Here is a tiny trained network, its code and every weight. The questions are about switching its units off for an input and a class, where a switched-off unit gives its printed mean instead of its output.

import numpy as np


def w(rows, s, z=0):
    codes = np.array(rows[::2]) - 128.0
    scale = np.full(codes.shape[1], s)
    scale[-1] = z or s
    return codes * scale


def norm(h):
    return h / np.sqrt((h * h).mean(-1, keepdims=True) + 1e-5)


def f(y):
    return y / 2 * (1 + np.tanh(0.7978845608 * (y + 0.044715 * y**3)))


def log_softmax(a):
    a = a - a.max(-1, keepdims=True)
    return a - np.log(np.exp(a).sum(-1, keepdims=True))


def net(x, mask):
    res = np.array(x, float).reshape(1, 7) / 4 @ E
    u = 0
    for l in range(3):
        y = f(norm(res) @ A[l][:, :-1].T + A[l][:, -1])
        res = res + np.where(mask[u : u + 9], y, B[l][:, -1]) @ B[l][:, :-1]
        u += 9
    return log_softmax(norm(res)[-1] @ U[:, :-1].T + U[:, -1])


A, B = {}, {}
E = w([
[233,125,103,153,123,49,139,84,77,174,165,81],'x0',
[150,104,44,69,173,123,228,152,93,149,72,52],'x1',
[34,57,117,91,200,57,85,31,95,127,148,156],'x2',
[134,145,107,114,222,75,82,164,22,132,158,60],'x3',
[164,222,48,50,56,133,170,113,129,43,103,210],'x4',
[67,192,178,101,149,56,197,91,86,95,3,102],'x5',
[51,166,83,128,193,117,184,153,157,169,103,144],'x6',
],0.0062)
A[0] = w([
[131,138,109,134,200,150,214,201,122,167,61,97,145],'0.n1',
[2,125,56,53,164,157,117,93,203,154,144,168,105],'0.n2',
[123,158,155,199,109,133,139,155,125,127,149,174,155],'0.n3',
[61,81,172,180,166,158,89,111,155,182,168,150,192],'0.n4',
[152,196,159,124,42,149,94,181,67,98,135,97,177],'0.n5',
[132,144,100,128,79,43,105,134,134,135,137,69,7],'0.n6',
[190,127,119,47,180,186,117,156,40,117,139,142,49],'0.n7',
[125,85,77,95,217,105,135,217,130,96,122,136,53],'0.n8',
[150,102,150,94,200,103,114,48,124,18,178,183,136],'0.n9',
],0.0072,0.0011)
B[0] = w([
[66,174,108,64,123,121,88,58,121,185,113,122,239],'0.n1',
[150,124,201,96,74,168,171,139,94,115,152,102,249],'0.n2',
[149,146,148,118,198,120,159,32,160,125,139,126,171],'0.n3',
[59,142,117,180,195,1,161,100,116,39,167,132,255],'0.n4',
[152,178,208,172,181,115,123,104,110,162,133,76,200],'0.n5',
[187,87,131,91,146,180,149,173,144,124,123,166,143],'0.n6',
[173,136,121,158,165,114,109,94,150,130,49,106,168],'0.n7',
[134,180,115,151,140,99,38,165,170,206,123,117,178],'0.n8',
[176,154,119,106,69,98,28,157,67,138,62,177,206],'0.n9',
],0.0085,0.005)
A[1] = w([
[134,91,170,97,84,158,202,110,122,115,96,112,92],'1.n1',
[168,216,192,174,179,133,121,129,190,85,123,99,230],'1.n2',
[125,121,143,49,77,130,201,143,79,124,112,82,126],'1.n3',
[95,115,149,193,143,123,111,165,219,128,139,141,63],'1.n4',
[135,190,156,164,167,107,126,114,173,103,194,182,140],'1.n5',
[172,108,209,164,107,178,134,117,141,188,86,88,14],'1.n6',
[177,166,185,117,143,133,111,141,100,173,144,39,118],'1.n7',
[168,89,105,145,164,77,137,86,60,132,161,3,249],'1.n8',
[106,158,135,117,149,121,89,114,144,134,133,83,73],'1.n9',
],0.0076,0.0016)
B[1] = w([
[226,107,77,156,81,116,192,190,54,11,113,52,170],'1.n1',
[176,122,119,103,199,210,139,133,155,76,189,239,237],'1.n2',
[142,116,127,145,149,104,99,76,191,87,196,28,188],'1.n3',
[181,101,202,184,171,86,143,109,174,224,91,136,166],'1.n4',
[57,99,110,209,180,146,92,140,201,120,165,123,213],'1.n5',
[176,55,112,18,157,117,139,255,98,77,95,172,174],'1.n6',
[113,139,61,85,70,243,251,140,33,87,93,149,212],'1.n7',
[120,169,134,102,89,192,118,174,146,50,184,172,255],'1.n8',
[115,122,47,136,109,158,60,137,130,139,164,174,163],'1.n9',
],0.0069,0.0064)
A[2] = w([
[104,254,111,196,215,102,122,133,143,90,194,49,253],'2.n1',
[98,198,102,28,123,172,217,122,142,149,91,66,147],'2.n2',
[72,132,155,105,57,86,154,103,210,125,110,89,128],'2.n3',
[227,177,124,150,184,127,128,196,89,112,138,114,65],'2.n4',
[78,96,117,158,214,112,65,167,159,100,225,157,198],'2.n5',
[97,112,153,95,91,51,63,68,98,61,145,170,150],'2.n6',
[115,133,92,199,192,137,179,73,204,47,98,131,113],'2.n7',
[214,99,56,113,89,130,97,102,173,58,98,194,189],'2.n8',
[125,83,174,172,166,128,99,101,101,47,192,113,147],'2.n9',
],0.0072,0.0024)
B[2] = w([
[117,86,155,144,89,178,133,169,138,207,124,176,234],'2.n1',
[88,76,67,99,170,139,112,138,113,138,186,150,235],'2.n2',
[155,21,148,70,184,201,124,49,216,60,164,2,158],'2.n3',
[140,150,171,166,119,121,149,127,183,31,97,126,177],'2.n4',
[104,86,167,159,59,73,127,126,127,166,98,69,255],'2.n5',
[220,194,68,180,97,124,134,185,85,153,96,109,206],'2.n6',
[244,156,157,176,143,89,180,67,185,139,138,160,196],'2.n7',
[145,79,156,187,143,44,160,133,75,133,67,121,220],'2.n8',
[72,106,180,75,140,191,122,167,129,135,150,153,212],'2.n9',
],0.0084,0.0077)
U = w([
[36,87,183,178,76,102,83,216,49,190,170,86,67],'0',
[50,200,9,55,189,171,109,152,92,241,142,155,62],'1',
[190,181,84,157,116,17,52,88,97,179,58,125,78],'2',
[190,143,150,127,133,180,178,170,101,36,121,141,252],'3',
[100,88,74,42,177,168,160,80,141,101,181,10,76],'4',
[112,92,213,197,163,136,156,103,245,186,188,162,167],'5',
],0.011,0.0018)

Each question gives the input, the list of numbers given to net, and the class t.
The units are the neurons (one row each of A and B). Each row of codes is followed by its name. A weight is (code - 128) times the scale printed after its matrix; where a second scale follows, it is the last column's (A, B and U).
mask holds one flag per neuron, layer by layer. A switched-off neuron (its flag False) gives its mean, the last column of its row in B, instead of its output. The means were averaged over made-up inputs and are rounded, as every weight is.
A unit's drop is (log p(t) with every unit on - log p(t) with that unit switched off) / (log p(t) with every unit on - log p(t) with every unit switched off).
The circuit of an input: a set's keep is (log p(t) with only the set's units on - log p(t) with every unit switched off) / (log p(t) with every unit on - log p(t) with every unit switched off). Starting from the 12 units with the biggest drops (on a tie, the unit counted first), units are removed one at a time, each time the one whose removal leaves the highest keep (on an exact tie, the one counted first), for as long as the keep stays at least 0.8.
units of the circuit, in order: the units of the circuit, biggest drop first
most important unit: the unit with the biggest drop
k most important neurons: the k neurons with the biggest drops, biggest first
top k neurons in layer l: the k neurons of layer l with the biggest drops, biggest first
input [-5,0,-1,3,5,0,5], class 1: most important unit => 0.n8
input [2,5,8,-3,8,3,8], class 4: units of the circuit, in order => [0.n2; 1.n3]
input [2,-6,3,-6,1,-7,-8], class 0: top 3 neurons in layer 2 => [2.n5; 2.n9; 2.n6]
input [-6,-5,7,1,2,7,-7], class 2: 2 most important neurons => [0.n9; 2.n6]
input [7,3,-6,-3,8,-6,7], class 5: units of the circuit, in order => [1.n7; 2.n6]
input [2,-8,4,-8,5,1,-2], class 2: units of the circuit, in order => [0.n9; 2.n6]
input [-8,-8,-7,1,8,8,2], class 5: top 2 neurons in layer 1 => [1.n5; 1.n7]
input [2,-5,-1,1,7,-2,2], class 5: top 2 neurons in layer 0 => [0.n5; 0.n2]
input [-2,-8,7,5,7,-4,8], class 2: top 2 neurons in layer 0 => [0.n9; 0.n5]
input [4,-1,7,-6,-5,-5,-3], class 0: 3 most important neurons => [0.n9; 2.n5; 2.n6]
input [-1,3,0,0,2,6,7], class 4: 3 most important neurons => [2.n3; 0.n2; 1.n3]
input [3,8,4,0,6,3,2], class 1: 2 most important neurons => [0.n8; 0.n1]
input [6,3,0,7,2,0,1], class 1: top 2 neurons in layer 2 => [2.n2; 2.n7]
input [-5,6,-3,6,-6,-5,3], class 1: units of the circuit, in order => [0.n1]
input [0,3,-3,-8,-2,-2,2], class 4: 3 most important neurons => [0.n5; 1.n2; 0.n1]
input [0,-7,-4,1,2,1,0], class 5: top 2 neurons in layer 1 => [1.n5; 1.n1]
input [3,-8,-7,0,7,-8,0], class 5: 2 most important neurons => [1.n5; 0.n2]
input [5,5,-1,0,6,-2,3], class 1: top 2 neurons in layer 0 => [0.n1; 0.n2]
input [-7,7,3,-4,-5,1,6], class 4: 2 most important neurons => [0.n2; 2.n3]
input [3,-3,3,2,3,-4,-5], class 2: units of the circuit, in order => [0.n9]
input [3,3,0,-3,6,7,0], class 4: top 2 neurons in layer 2 => [2.n3; 2.n2]
input [-3,3,0,0,2,-1,4], class 4: top 3 neurons in layer 0 => [0.n2; 0.n5; 0.n9]
input [5,2,8,-4,-2,4,-6], class 2: top 2 neurons in layer 0 => [0.n9; 0.n2]
input [-8,-3,-7,0,3,-8,-4], class 5: 2 most important neurons => [0.n2; 1.n5]
input [0,-5,1,-6,8,6,-2], class 2: top 2 neurons in layer 0 => [0.n9; 0.n2]
